Below is a small trained network, with its code and all its weights. Each question gives an input and a target symbol and asks what happens when units are switched off, that is, made to give their printed mean instead of their output.

import numpy as np


def w(rows, s, z=0):
    codes = np.array(rows[::2]) - 128.0
    scale = np.full(codes.shape[1], s)
    scale[-1] = z or s
    return codes * scale


def norm(h):
    return h / np.sqrt((h * h).mean(-1, keepdims=True) + 1e-5)


def f(y):
    return np.maximum(y, 0)


def softmax(a):
    e = np.exp(a - a.max(-1, keepdims=True))
    return e / e.sum(-1, keepdims=True)


def log_softmax(a):
    a = a - a.max(-1, keepdims=True)
    return a - np.log(np.exp(a).sum(-1, keepdims=True))


def net(x, mask):
    ids = ['ΘΛΠαβγδμξσψω'.index(c) for c in x.split()]
    T = len(ids)
    res = E[ids] + P[:T]
    r = norm(res)
    for j in range(3):
        rows = slice(2 * j, 2 * j + 2)
        q, k, v = (r @ M[0][rows].T for M in (Q, K, V))
        z = softmax(np.where(np.tri(T) > 0, q @ k.T / 2**0.5, -1e9)) @ v
        o = O[0][rows]
        res = res + np.where(mask[j], z, o[:, -1]) @ o[:, :-1]
    y = f(norm(res) @ A[0][:, :-1].T + A[0][:, -1])
    res = res + np.where(mask[3:27], y, B[0][:, -1]) @ B[0][:, :-1]
    return log_softmax(norm(res)[-1] @ U[:, :-1].T + U[:, -1])


Q, K, V, O, A, B = {}, {}, {}, {}, {}, {}
E = w([
[99,6,105,90,153,200],'Θ',
[82,158,109,105,118,221],'Λ',
[122,89,157,94,120,127],'Π',
[88,115,142,108,123,121],'α',
[144,151,134,146,147,149],'β',
[203,111,177,163,144,76],'γ',
[177,91,171,94,114,112],'δ',
[71,159,126,49,67,171],'μ',
[208,7,137,99,159,138],'ξ',
[132,138,104,170,231,115],'σ',
[36,203,238,132,106,52],'ψ',
[88,112,197,208,24,137],'ω',
],0.014)
P = w([
[19,81,119,166,102,95],'0',
[253,195,109,138,176,132],'1',
[160,105,187,99,181,162],'2',
[85,67,80,190,126,63],'3',
[148,188,84,61,111,180],'4',
[167,59,194,107,205,136],'5',
[133,112,74,184,138,80],'6',
[178,159,80,50,130,136],'7',
[137,74,183,111,180,162],'8',
[140,112,70,152,122,83],'9',
[182,147,73,55,143,131],'10',
[107,54,171,83,170,175],'11',
],0.016)
Q[0] = w([
[125,136,67,255,30,175],'h0',
[151,106,173,232,97,195],'h0',
[178,137,143,34,141,171],'h1',
[194,143,191,93,213,153],'h1',
[69,169,82,154,33,16],'h2',
[126,148,23,152,7,76],'h2',
],0.008)
K[0] = w([
[80,164,203,122,225,154],'h0',
[55,126,168,146,171,39],'h0',
[170,192,107,102,134,105],'h1',
[102,121,83,101,44,67],'h1',
[119,134,162,158,63,143],'h2',
[102,154,155,131,2,146],'h2',
],0.0092)
V[0] = w([
[179,72,161,237,153,239],'h0',
[157,75,53,17,232,108],'h0',
[44,254,164,75,148,41],'h1',
[117,115,125,99,255,79],'h1',
[178,133,211,79,77,140],'h2',
[49,205,85,159,49,151],'h2',
],0.008)
O[0] = w([
[151,101,166,54,131,43,151],'h0',
[186,254,113,221,160,186,201],'h0',
[69,130,162,128,248,163,115],'h1',
[162,178,200,156,244,149,164],'h1',
[90,116,138,208,85,203,137],'h2',
[212,63,150,190,214,44,3],'h2',
],0.0087,0.0059)
A[0] = w([
[189,102,92,189,192,93,54],'n0',
[93,92,89,49,160,129,74],'n1',
[166,115,77,128,116,113,7],'n2',
[112,172,47,160,84,52,2],'n3',
[70,58,64,182,91,66,88],'n4',
[52,105,20,208,115,68,182],'n5',
[138,141,178,103,172,212,107],'n6',
[135,100,86,181,139,25,87],'n7',
[131,176,146,28,86,123,84],'n8',
[178,56,125,177,101,164,54],'n9',
[64,143,211,155,157,121,113],'n10',
[85,80,173,118,74,94,69],'n11',
[189,131,18,142,104,111,230],'n12',
[72,181,102,141,140,163,36],'n13',
[164,85,137,197,111,115,85],'n14',
[139,121,70,123,139,161,126],'n15',
[34,121,98,131,91,144,125],'n16',
[98,151,145,57,171,171,80],'n17',
[126,115,195,122,92,188,9],'n18',
[149,182,70,63,186,124,101],'n19',
[199,93,120,118,132,194,92],'n20',
[90,200,91,164,170,9,153],'n21',
[183,50,163,129,68,145,138],'n22',
[166,158,126,74,52,169,91],'n23',
],0.011,0.0063)
B[0] = w([
[69,83,146,162,133,114,172],'n0',
[171,130,167,95,71,199,163],'n1',
[154,255,67,99,47,109,136],'n2',
[78,59,175,152,233,95,142],'n3',
[143,157,99,216,219,156,182],'n4',
[86,96,146,231,174,127,199],'n5',
[103,146,138,114,175,79,247],'n6',
[56,109,137,217,141,154,190],'n7',
[136,41,136,126,170,123,201],'n8',
[175,185,105,86,131,60,161],'n9',
[118,166,138,146,93,194,189],'n10',
[193,130,144,79,106,157,167],'n11',
[32,97,167,175,104,190,254],'n12',
[151,69,59,163,141,117,157],'n13',
[168,202,174,156,138,95,167],'n14',
[152,118,106,199,84,125,175],'n15',
[177,44,149,110,140,65,178],'n16',
[129,191,129,113,168,57,218],'n17',
[45,97,56,93,78,36,162],'n18',
[190,87,149,168,118,177,198],'n19',
[57,183,110,161,144,47,199],'n20',
[160,101,85,188,80,78,204],'n21',
[154,177,144,79,143,80,206],'n22',
[145,103,67,124,151,125,223],'n23',
],0.0097,0.0073)
U = w([
[90,198,59,174,47,74,113],'Θ',
[168,169,137,128,105,125,101],'Λ',
[128,173,129,128,115,121,77],'Π',
[200,216,147,124,51,173,213],'α',
[185,165,160,123,163,128,95],'β',
[64,156,112,185,108,80,118],'γ',
[132,142,105,111,150,72,86],'δ',
[77,47,141,185,171,65,147],'μ',
[118,176,47,77,149,26,139],'ξ',
[199,183,161,96,254,105,78],'σ',
[52,215,227,86,160,181,160],'ψ',
[177,79,204,76,48,137,253],'ω',
],0.0095,0.0052)

Each question gives the input, a string of symbols that net reads in full, and the target symbol t.
The units are the heads (2 rows each of Q, K, V and O) and the neurons (one row each of A and B). Each row of codes is followed by its name. A weight is (code - 128) times the scale printed after its matrix; where a second scale follows, it is the last column's (O, A, B and U).
mask holds one flag per unit, heads first, then neurons. A switched-off unit (its flag False) gives its mean, the last column of its rows in O or B, instead of its output. The means were averaged over made-up inputs and are rounded, as every weight is.
A unit's drop is (log p(t) with every unit on - log p(t) with that unit switched off) / (log p(t) with every unit on - log p(t) with every unit switched off).
The circuit of an input: a set's keep is (log p(t) with only the set's units on - log p(t) with every unit switched off) / (log p(t) with every unit on - log p(t) with every unit switched off). Starting from the 12 units with the biggest drops (on a tie, the unit counted first), units are removed one at a time, each time the one whose removal leaves the highest keep (on an exact tie, the one counted first), for as long as the keep stays at least 0.8.
units of the circuit, in order: the units of the circuit, biggest drop first
most important unit: the unit with the biggest drop
which heads matter: for each layer, one digit per head in row order, 1 if its drop is at least 0.15 and else 0, layers parted by /
input δ μ σ δ ξ σ ξ μ ψ Π δ, target α: most important unit -> h0
input ξ ξ ψ ξ ξ α, target ξ: which heads matter -> 011
input ψ ψ ψ β ψ Π ω ξ ξ, target ω: units of the circuit, in order -> [h0 n1]
input ξ ξ Π ω α δ ξ ψ μ ξ ω δ, target ω: units of the circuit, in order -> [h0 n1]
input σ α ξ σ δ ψ Θ σ γ, target σ: units of the circuit, in order -> [n12 h2]
input δ ξ γ α δ γ ψ Θ σ Θ ξ Θ, target ξ: which heads matter -> 100
input ω ψ μ ξ ω Λ, target ω: units of the circuit, in order -> [h0 h1 n1]
input μ γ δ μ ξ δ ξ ψ σ σ ξ ξ, target σ: units of the circuit, in order -> [n12 h0]
input ξ ψ δ, target ψ: which heads matter -> 011
input Λ δ δ α μ ω σ ξ α σ Π δ, target σ: units of the circuit, in order -> [h2 h0]
input ψ ξ μ ψ ω γ, target ω: units of the circuit, in order -> [h0 h2 n11]
input γ σ Λ ψ ξ δ Π ξ, target α: units of the circuit, in order -> [h0 h2]
input ψ ψ δ, target ψ: which heads matter -> 010
input ξ δ ψ ξ ξ ξ Θ ψ, target α: units of the circuit, in order -> [h0 n20 n5 n19]
input ψ α ω ξ ξ ξ Λ γ ξ μ, target μ: most important unit -> n3
input ω ω μ ψ ω ξ, target ω: which heads matter -> 100
input ω σ Θ ω ξ δ, target ω: which heads matter -> 110
input ψ ω ψ ψ ξ Π ξ σ Π, target σ: which heads matter -> 101
input ψ γ ψ σ ξ α ξ ψ ξ Π ψ Π, target ψ: which heads matter -> 010
input ξ ξ ξ β ξ Λ β γ, target α: which heads matter -> 100
input Λ ξ ξ Λ Θ ψ μ ξ Λ Λ μ, target α: units of the circuit, in order -> [n19]
input Θ ξ ξ ω ξ, target α: which heads matter -> 110
input ψ β ω ξ ξ ω ξ ψ ξ Θ ψ σ, target ψ: which heads matter -> 011
